The symbols move the units like this.
mas: ~>ded, *>nin, ^>zit, @>gad, !>sav, §>bap
zeg: ~>loz, *>lav, ^>sas, @>vap, !>zaf, §>sog
pon: ~>kiv, *>dul, ^>geg, @>zat, !>dat, §>tel
dor: ~>zuz, *>did, ^>zer, @>zit, !>fov, §>ded
dul: ~>geg, *>vin, ^>sot, @>dat, !>kiv, §>zat
zud: ~>daz, *>bap, ^>mas, @>nep, !>kur, §>lik
loz: ~>pak, *>sas, ^>sev, @>lav, !>dun, §>zeg
sas: ~>sev, *>biz, ^>beg, @>dun, !>pak, §>lav
nal: ~>fov, *>dor, ^>zuz, @>ded, !>zit, §>sav
vap: ~>lav, *>zaf, ^>dun, @>vit, !>zeg, §>zer
kur: ~>gad, *>daz, ^>sav, @>zud, !>bap, §>let
zaf: ~>dun, *>loz, ^>pak, @>zeg, !>lav, §>vit
did: ~>zer, *>dep, ^>vit, @>fov, !>zuz, §>zit
dep: ~>vit, *>sog, ^>zeg, @>zuz, !>zer, §>fov
kiv: ~>nir, *>geg, ^>lev, @>dul, !>vin, §>pon
daz: ~>sav, *>mas, ^>ded, @>bap, !>gad, §>zud
gad: ~>nin, *>sav, ^>nal, @>daz, !>mas, §>kur
sot: ~>lik, *>sor, ^>nep, @>nir, !>lev, §>vin
vit: ~>zaf, *>zeg, ^>loz, @>sog, !>vap, §>dep
sav: ~>nal, *>ded, ^>dor, @>mas, !>nin, §>daz
zit: ~>did, *>fov, ^>dep, @>nal, !>dor, §>nin
biz: ~>beg, *>tel, ^>pon, @>pak, !>sev, §>dun
dat: ~>vin, *>kiv, ^>nir, @>pon, !>dul, §>beg
sor: ~>nep, *>let, ^>kur, @>lev, !>lik, §>nir
dun: ~>biz, *>pak, ^>tel, @>loz, !>sas, §>zaf
ded: ~>dor, *>zit, ^>did, @>nin, !>nal, §>mas
tel: ~>pon, *>zat, ^>dul, @>sev, !>beg, §>pak
nir: ~>sor, *>lev, ^>let, @>geg, !>sot, §>kiv
lik: ~>zud, *>nep, ^>bap, @>sor, !>let, §>sot
beg: ~>dat, *>pon, ^>kiv, @>tel, !>zat, §>biz
nep: ~>bap, *>kur, ^>gad, @>let, !>zud, §>sor
zat: ~>dul, *>dat, ^>vin, @>beg, !>pon, §>sev
sog: ~>zeg, *>vap, ^>lav, @>zer, !>vit, §>zuz
sev: ~>zat, *>beg, ^>dat, @>biz, !>tel, §>sas
vin: ~>sot, *>nir, ^>sor, @>kiv, !>geg, §>dat
zuz: ~>sog, *>zer, ^>vap, @>did, !>dep, §>dor
zer: ~>vap, *>vit, ^>zaf, @>dep, !>sog, §>did
nin: ~>zit, *>nal, ^>fov, @>sav, !>ded, §>gad
pak: ~>tel, *>sev, ^>zat, @>sas, !>biz, §>loz
lev: ~>let, *>lik, ^>zud, @>sot, !>sor, §>geg
let: ~>kur, *>zud, ^>daz, @>lik, !>nep, §>lev
bap: ~>mas, *>gad, ^>nin, @>kur, !>daz, §>nep
fov: ~>dep, *>zuz, ^>sog, @>dor, !>did, §>nal
geg: ~>lev, *>sot, ^>lik, @>vin, !>nir, §>dul
lav: ~>sas, *>dun, ^>biz, @>zaf, !>loz, §>vap

In the rows, 55 means zero.

The rows follow the links: the fewer symbols apart two units are, the more alike their rows tend to be.

Each row is also shifted at random along 6 hidden directions that mean nothing.

Some units, each with a row of numbers:
sog [ 42,  50,  49,  58,  63,  60,  54,  55,  54,  55,  62,  72,  58,  48,  58,  39,  51,  48,  58,  59,  52,  62,  47,  51,  47,  51,  65,  58,  50,  58,  51,  44,  53,  50,  56,  56,  61,  50,  52,  47,  68]
zat [ 21,  41,  59,  76,  55,  51,  33,  51,  42,  77,  64,  58,  69,  48,  63,  70,  74,  58,  47,  60,  52,  58,  51,  53,  55,  80,  47,  56,  63,  45,  60,  59,  46,  57,  49,  81,  51,  64,  51,  67,  36]
sev [ 61,  55,  64,  48,  49,  54,  58,  58,  53,  52,  49,  58,  56,  63,  56,  56,  54,  58,  46,  58,  52,  53,  52,  47,  51,  59,  57,  56,  58,  54,  61,  56,  62,  61,  46,  48,  45,  44,  58,  53,  52]
beg [ 48,  62,  65,  77,  51,  55,  45,  54,  42,  54,  61,  65,  57,  47,  56,  63,  62,  56,  42,  55,  51,  56,  51,  58,  60,  85,  61,  52,  59,  46,  67,  52,  58,  53,  50,  70,  33,  55,  59,  75,  50]
vit [ 69,  54,  65,  70,  56,  55,  47,  52,  53,  54,  49,  74,  62,  46,  54,  50,  60,  43,  57,  59,  49,  63,  43,  71,  56,  66,  60,  63,  61,  50,  54,  49,  51,  46,  43,  61,  52,  49,  54,  59,  50]
zuz [ 71,  49,  70,  44,  61,  56,  48,  48,  64,  54,  58,  57,  47,  61,  54,  49,  42,  46,  58,  52,  60,  43,  43,  70,  67,  40,  45,  63,  73,  65,  54,  73,  48,  45,  48,  59,  72,  40,  72,  41,  59]
pak [ 53,  70,  63,  66,  45,  55,  65,  57,  44,  38,  57,  62,  46,  61,  55,  56,  53,  57,  39,  57,  61,  47,  55,  59,  57,  72,  64,  53,  58,  53,  63,  52,  62,  50,  50,  45,  30,  45,  59,  62,  69]
sot [ 50,  64,  58,  59,  61,  57,  57,  48,  56,  35,  61,  55,  53,  44,  52,  50,  56,  64,  58,  46,  51,  67,  54,  57,  56,  56,  63,  56,  47,  57,  53,  42,  50,  55,  59,  46,  49,  51,  55,  65,  60]
zaf [ 14,  52,  47,  73,  44,  51,  72,  66,  51,  61,  56,  65,  55,  61,  59,  64,  65,  46,  40,  62,  73,  49,  64,  51,  48,  60,  60,  39,  55,  42,  63,  52,  52,  53,  54,  54,  46,  60,  49,  56,  60]
sor [ 40,  54,  51,  48,  46,  53,  73,  56,  59,  52,  40,  44,  50,  55,  49,  69,  59,  65,  55,  53,  62,  59,  67,  47,  48,  53,  59,  40,  47,  45,  62,  53,  60,  65,  55,  50,  49,  66,  52,  62,  47]
zud [ 40,  54,  56,  76,  67,  54,  41,  50,  56,  58,  65,  49,  63,  46,  56,  57,  60,  56,  63,  50,  52,  59,  55,  69,  67,  55,  46,  62,  61,  52,  46,  61,  41,  44,  65,  69,  64,  66,  52,  62,  51]
gad [ 65,  63,  58,  53,  50,  53,  66,  55,  66,  35,  44,  47,  46,  62,  50,  51,  52,  63,  63,  51,  59,  58,  58,  60,  58,  35,  53,  57,  47,  50,  58,  52,  61,  52,  56,  35,  63,  49,  54,  44,  61]
bap [ 70,  62,  44,  46,  58,  58,  56,  54,  57,  51,  54,  45,  56,  54,  56,  48,  52,  62,  68,  56,  49,  61,  61,  54,  54,  50,  55,  64,  45,  61,  44,  50,  60,  56,  67,  47,  61,  63,  46,  50,  63]
zer [ 59,  47,  54,  51,  53,  57,  49,  50,  49,  60,  47,  65,  55,  52,  56,  52,  56,  50,  62,  64,  51,  57,  47,  60,  51,  67,  60,  63,  58,  56,  52,  52,  58,  52,  46,  60,  56,  54,  52,  49,  59]
dul [ 36,  68,  54,  86,  70,  60,  38,  50,  41,  48,  92,  63,  58,  35,  64,  48,  62,  57,  46,  47,  49,  62,  52,  61,  65,  79,  61,  57,  52,  63,  52,  40,  42,  46,  69,  66,  42,  57,  56,  78,  69]

From each start, follow one symbol. Which unit do you reach?
Answer with the unit's name.
start [ 58,  64,  54,  73,  58,  55,  64,  64,  55,  48,  61,  75,  58,  50,  55,  46,  57,  41,  47,  55,  56,  60,  54,  59,  51,  55,  67,  51,  51,  52,  57,  42,  54,  48,  54,  48,  46,  50,  52,  60,  64]
§: sog
start [ 20,  44,  53,  53,  63,  57,  53,  51,  59,  59,  70,  63,  51,  57,  60,  44,  47,  51,  55,  56,  63,  48,  48,  53,  56,  39,  53,  55,  61,  61,  53,  62,  46,  46,  59,  60,  75,  47,  62,  39,  69]
^: zeg
start [ 52,  56,  61,  55,  61,  59,  50,  56,  54,  54,  63,  62,  58,  56,  56,  49,  48,  57,  44,  53,  48,  53,  50,  44,  55,  56,  58,  56,  58,  59,  60,  58,  58,  57,  55,  60,  48,  45,  64,  59,  56]
^: dul
start [ 64,  51,  64,  48,  58,  54,  52,  56,  57,  56,  56,  56,  62,  65,  61,  51,  56,  51,  51,  56,  51,  49,  48,  56,  55,  46,  45,  68,  65,  63,  48,  62,  49,  56,  48,  46,  58,  41,  57,  44,  52]
~: sev
start [ 57,  67,  49,  59,  59,  56,  67,  60,  61,  45,  56,  51,  55,  49,  50,  55,  54,  58,  57,  48,  56,  61,  65,  53,  55,  48,  62,  47,  45,  54,  53,  47,  57,  56,  67,  50,  51,  63,  52,  66,  59]
@: lik
start [ 38,  64,  52,  63,  58,  57,  63,  54,  61,  38,  61,  48,  48,  57,  55,  48,  50,  64,  59,  49,  60,  56,  60,  57,  60,  38,  55,  56,  48,  53,  54,  51,  54,  47,  66,  44,  64,  54,  53,  48,  70]
@: bap
start [ 50,  54,  51,  68,  60,  58,  55,  60,  54,  57,  58,  74,  62,  49,  56,  46,  57,  43,  51,  59,  53,  61,  51,  56,  49,  59,  65,  54,  54,  53,  55,  44,  53,  49,  54,  59,  51,  53,  52,  57,  61]
^: dun
start [ 36,  48,  57,  72,  51,  48,  46,  49,  52,  61,  49,  43,  60,  55,  57,  71,  73,  61,  64,  57,  59,  57,  60,  71,  62,  63,  41,  62,  60,  42,  50,  61,  44,  49,  54,  64,  63,  69,  45,  56,  42]
^: sav
start [ 56,  61,  47,  59,  60,  57,  56,  56,  55,  57,  56,  48,  58,  49,  54,  57,  56,  58,  60,  52,  54,  60,  64,  56,  58,  58,  56,  53,  50,  54,  50,  55,  55,  55,  67,  60,  53,  70,  50,  64,  55]
!: zud
start [ 76,  54,  64,  32,  57,  60,  52,  55,  52,  59,  49,  55,  56,  65,  55,  52,  40,  56,  49,  57,  45,  45,  50,  47,  55,  58,  56,  63,  67,  69,  54,  70,  66,  63,  51,  57,  47,  45,  65,  51,  55]
!: sev
start [ 74,  53,  58,  49,  70,  58,  45,  60,  59,  63,  67,  63,  68,  59,  62,  42,  51,  42,  53,  54,  45,  52,  47,  55,  57,  44,  49,  69,  65,  72,  40,  63,  46,  52,  57,  55,  60,  43,  57,  47,  58]
^: sev
start [ 33,  52,  55,  51,  55,  50,  58,  50,  57,  46,  60,  46,  57,  54,  60,  58,  67,  65,  58,  49,  58,  64,  55,  51,  49,  43,  47,  57,  50,  57,  53,  44,  39,  62,  52,  36,  64,  48,  49,  50,  52]
~: lev
start [ 51,  54,  46,  52,  62,  61,  42,  56,  43,  73,  74,  54,  63,  48,  63,  57,  55,  58,  50,  56,  48,  54,  58,  42,  54,  74,  57,  54,  53,  67,  50,  55,  55,  64,  65,  71,  48,  65,  56,  69,  54]
~: vin
start [ 41,  59,  53,  46,  56,  57,  68,  54,  61,  45,  53,  47,  51,  53,  50,  56,  50,  65,  55,  47,  58,  60,  61,  46,  51,  47,  61,  45,  48,  54,  58,  51,  56,  62,  60,  48,  52,  57,  57,  61,  56]
!: sor
start [ 54,  49,  56,  47,  60,  57,  45,  57,  53,  71,  66,  52,  62,  56,  59,  60,  54,  55,  49,  53,  50,  50,  55,  42,  56,  60,  51,  52,  61,  65,  55,  64,  54,  64,  59,  70,  54,  56,  63,  63,  46]
*: dul
start [ 54,  66,  56,  57,  56,  55,  70,  59,  65,  40,  52,  50,  52,  52,  47,  57,  52,  59,  54,  44,  60,  60,  63,  55,  55,  43,  62,  43,  47,  50,  59,  50,  55,  56,  62,  45,  52,  60,  58,  65,  55]
@: sor
start [ 68,  56,  57,  44,  57,  59,  53,  58,  49,  63,  58,  57,  57,  64,  60,  54,  47,  49,  47,  59,  52,  43,  54,  54,  57,  64,  55,  60,  67,  67,  48,  68,  59,  57,  56,  59,  45,  51,  60,  54,  62]
@: loz
start [ 86,  57,  64,  49,  61,  55,  37,  47,  51,  56,  60,  50,  63,  48,  58,  57,  63,  57,  61,  50,  42,  62,  47,  63,  60,  66,  48,  70,  61,  66,  45,  54,  46,  60,  52,  54,  54,  51,  54,  64,  44]
^: lev
